Below are the code and all the weights of a small trained network. Each question names an input and a class and asks about switching units off, where a switched-off unit gives its printed mean instead of its output.

import numpy as np


def w(rows, s, z=0):
    codes = np.array(rows[::2]) - 128.0
    scale = np.full(codes.shape[1], s)
    scale[-1] = z or s
    return codes * scale


def f(y):
    return np.maximum(y, 0)


def log_softmax(a):
    a = a - a.max(-1, keepdims=True)
    return a - np.log(np.exp(a).sum(-1, keepdims=True))


def net(x, mask):
    res = np.array(x, float).reshape(1, 3) / 4 @ E
    y = f(res @ A[0][:, :-1].T + A[0][:, -1])
    res = res + np.where(mask, y, B[0][:, -1]) @ B[0][:, :-1]
    return log_softmax(res[-1] @ U[:, :-1].T + U[:, -1])


A, B = {}, {}
E = w([
[102,90,2,227,180,168,161,154,126,212],'x0',
[198,36,92,103,132,231,19,70,67,114],'x1',
[165,52,163,202,209,9,72,91,208,127],'x2',
],0.0082)
A[0] = w([
[85,156,101,49,63,231,173,159,54,106,82],'N1',
[126,92,34,184,171,158,148,139,117,243,107],'N2',
[151,144,228,74,109,134,92,94,140,44,130],'N3',
[182,59,153,167,193,55,82,93,214,111,118],'N4',
[132,118,202,84,98,98,120,114,101,42,91],'N5',
[216,54,88,109,133,215,63,82,75,116,96],'N6',
[98,97,28,223,180,176,135,143,125,225,81],'N7',
[163,152,185,56,100,105,110,92,139,63,95],'N8',
[164,160,189,76,102,108,87,96,132,68,109],'N9',
[37,232,186,131,134,6,254,222,218,137,85],'N10',
[128,99,127,137,124,155,122,117,107,109,254],'N11',
[225,60,96,87,146,190,26,53,81,92,92],'N12',
[198,64,131,119,119,162,51,89,72,124,132],'N13',
[158,154,227,100,92,111,101,104,110,81,108],'N14',
[111,178,96,95,79,210,162,179,51,125,98],'N15',
[169,45,164,184,199,40,69,83,185,127,81],'N16',
],0.0075,0.014)
B[0] = w([
[111,193,156,145,117,168,97,68,113,105,201],'N1',
[86,100,81,138,159,149,148,165,175,84,186],'N2',
[97,82,76,123,147,145,121,150,155,105,200],'N3',
[133,188,128,114,128,163,114,55,97,94,197],'N4',
[85,112,93,166,147,155,152,156,172,112,169],'N5',
[137,129,165,200,91,104,187,149,114,166,197],'N6',
[60,93,87,162,153,168,152,163,166,99,185],'N7',
[80,95,91,168,147,170,146,156,162,119,174],'N8',
[92,109,94,140,153,148,152,154,151,90,178],'N9',
[166,113,160,186,71,89,195,145,85,174,226],'N10',
[208,106,75,11,153,85,117,126,115,102,247],'N11',
[133,131,175,217,78,92,169,160,95,186,202],'N12',
[149,118,153,168,96,97,165,146,102,163,192],'N13',
[100,100,92,141,139,151,145,154,166,104,179],'N14',
[129,162,153,144,129,175,112,71,119,88,191],'N15',
[97,182,169,159,121,190,95,63,114,96,188],'N16',
],0.012,0.015)
U = w([
[64,54,83,143,161,161,146,190,196,92,112],'0',
[161,119,185,177,70,63,180,163,87,196,86],'1',
[116,243,159,134,128,188,103,11,109,86,109],'2',
[248,82,81,18,165,49,113,138,114,107,253],'3',
[92,139,169,111,149,109,80,155,154,166,106],'4',
[119,129,152,118,134,114,79,147,167,158,106],'5',
[97,135,185,108,150,115,64,154,170,158,108],'6',
[75,131,185,108,157,124,90,143,140,171,107],'7',
],0.013,0.016)

Each question gives the input, the list of numbers given to net, and the class t.
The units are the neurons (one row each of A and B). Each row of codes is followed by its name. A weight is (code - 128) times the scale printed after its matrix; where a second scale follows, it is the last column's (A, B and U).
mask holds one flag per neuron, in row order. A switched-off neuron (its flag False) gives its mean, the last column of its row in B, instead of its output. The means were averaged over made-up inputs and are rounded, as every weight is.
A unit's drop is (log p(t) with every unit on - log p(t) with that unit switched off) / (log p(t) with every unit on - log p(t) with every unit switched off).
The circuit of an input: a set's keep is (log p(t) with only the set's units on - log p(t) with every unit switched off) / (log p(t) with every unit on - log p(t) with every unit switched off). Starting from the 12 units with the biggest drops (on a tie, the unit counted first), units are removed one at a time, each time the one whose removal leaves the highest keep (on an exact tie, the one counted first), for as long as the keep stays at least 0.8.
units of the circuit, in order: the units of the circuit, biggest drop first
most important unit: the unit with the biggest drop
k most important neurons: the k neurons with the biggest drops, biggest first
drop of u: that unit's drop, to one decimal
input [1,3,0], class 3: 2 most important neurons => N10, N11
input [1,-4,-2], class 1: units of the circuit, in order => N10
input [-3,-2,-1], class 3: 2 most important neurons => N7, N2
input [-4,6,5], class 1: 2 most important neurons => N12, N13
input [3,6,-8], class 2: 2 most important neurons => N1, N15
input [0,8,-8], class 1: 3 most important neurons => N12, N6, N13
input [4,-3,5], class 2: 3 most important neurons => N4, N16, N3
input [-1,5,-5], class 1: 3 most important neurons => N12, N6, N4
input [-2,0,-3], class 3: 2 most important neurons => N16, N4
input [6,-1,-7], class 2: 3 most important neurons => N1, N15, N3
input [3,4,4], class 1: 2 most important neurons => N1, N12
input [-2,1,3], class 3: 2 most important neurons => N1, N15
input [-3,4,8], class 2: 2 most important neurons => N16, N4
input [-3,0,4], class 2: units of the circuit, in order => N4
input [3,-6,-6], class 1: 2 most important neurons => N10, N4
input [7,-8,-6], class 1: 2 most important neurons => N10, N3
input [2,-3,2], class 3: 2 most important neurons => N12, N6
input [0,-5,-7], class 2: drop of N1 => 0.6
input [0,3,5], class 2: drop of N4 => 0.2
input [1,0,-3], class 3: most important unit => N16
input [3,-5,0], class 1: drop of N10 => 0.8
input [-4,7,-3], class 1: drop of N12 => 0.1
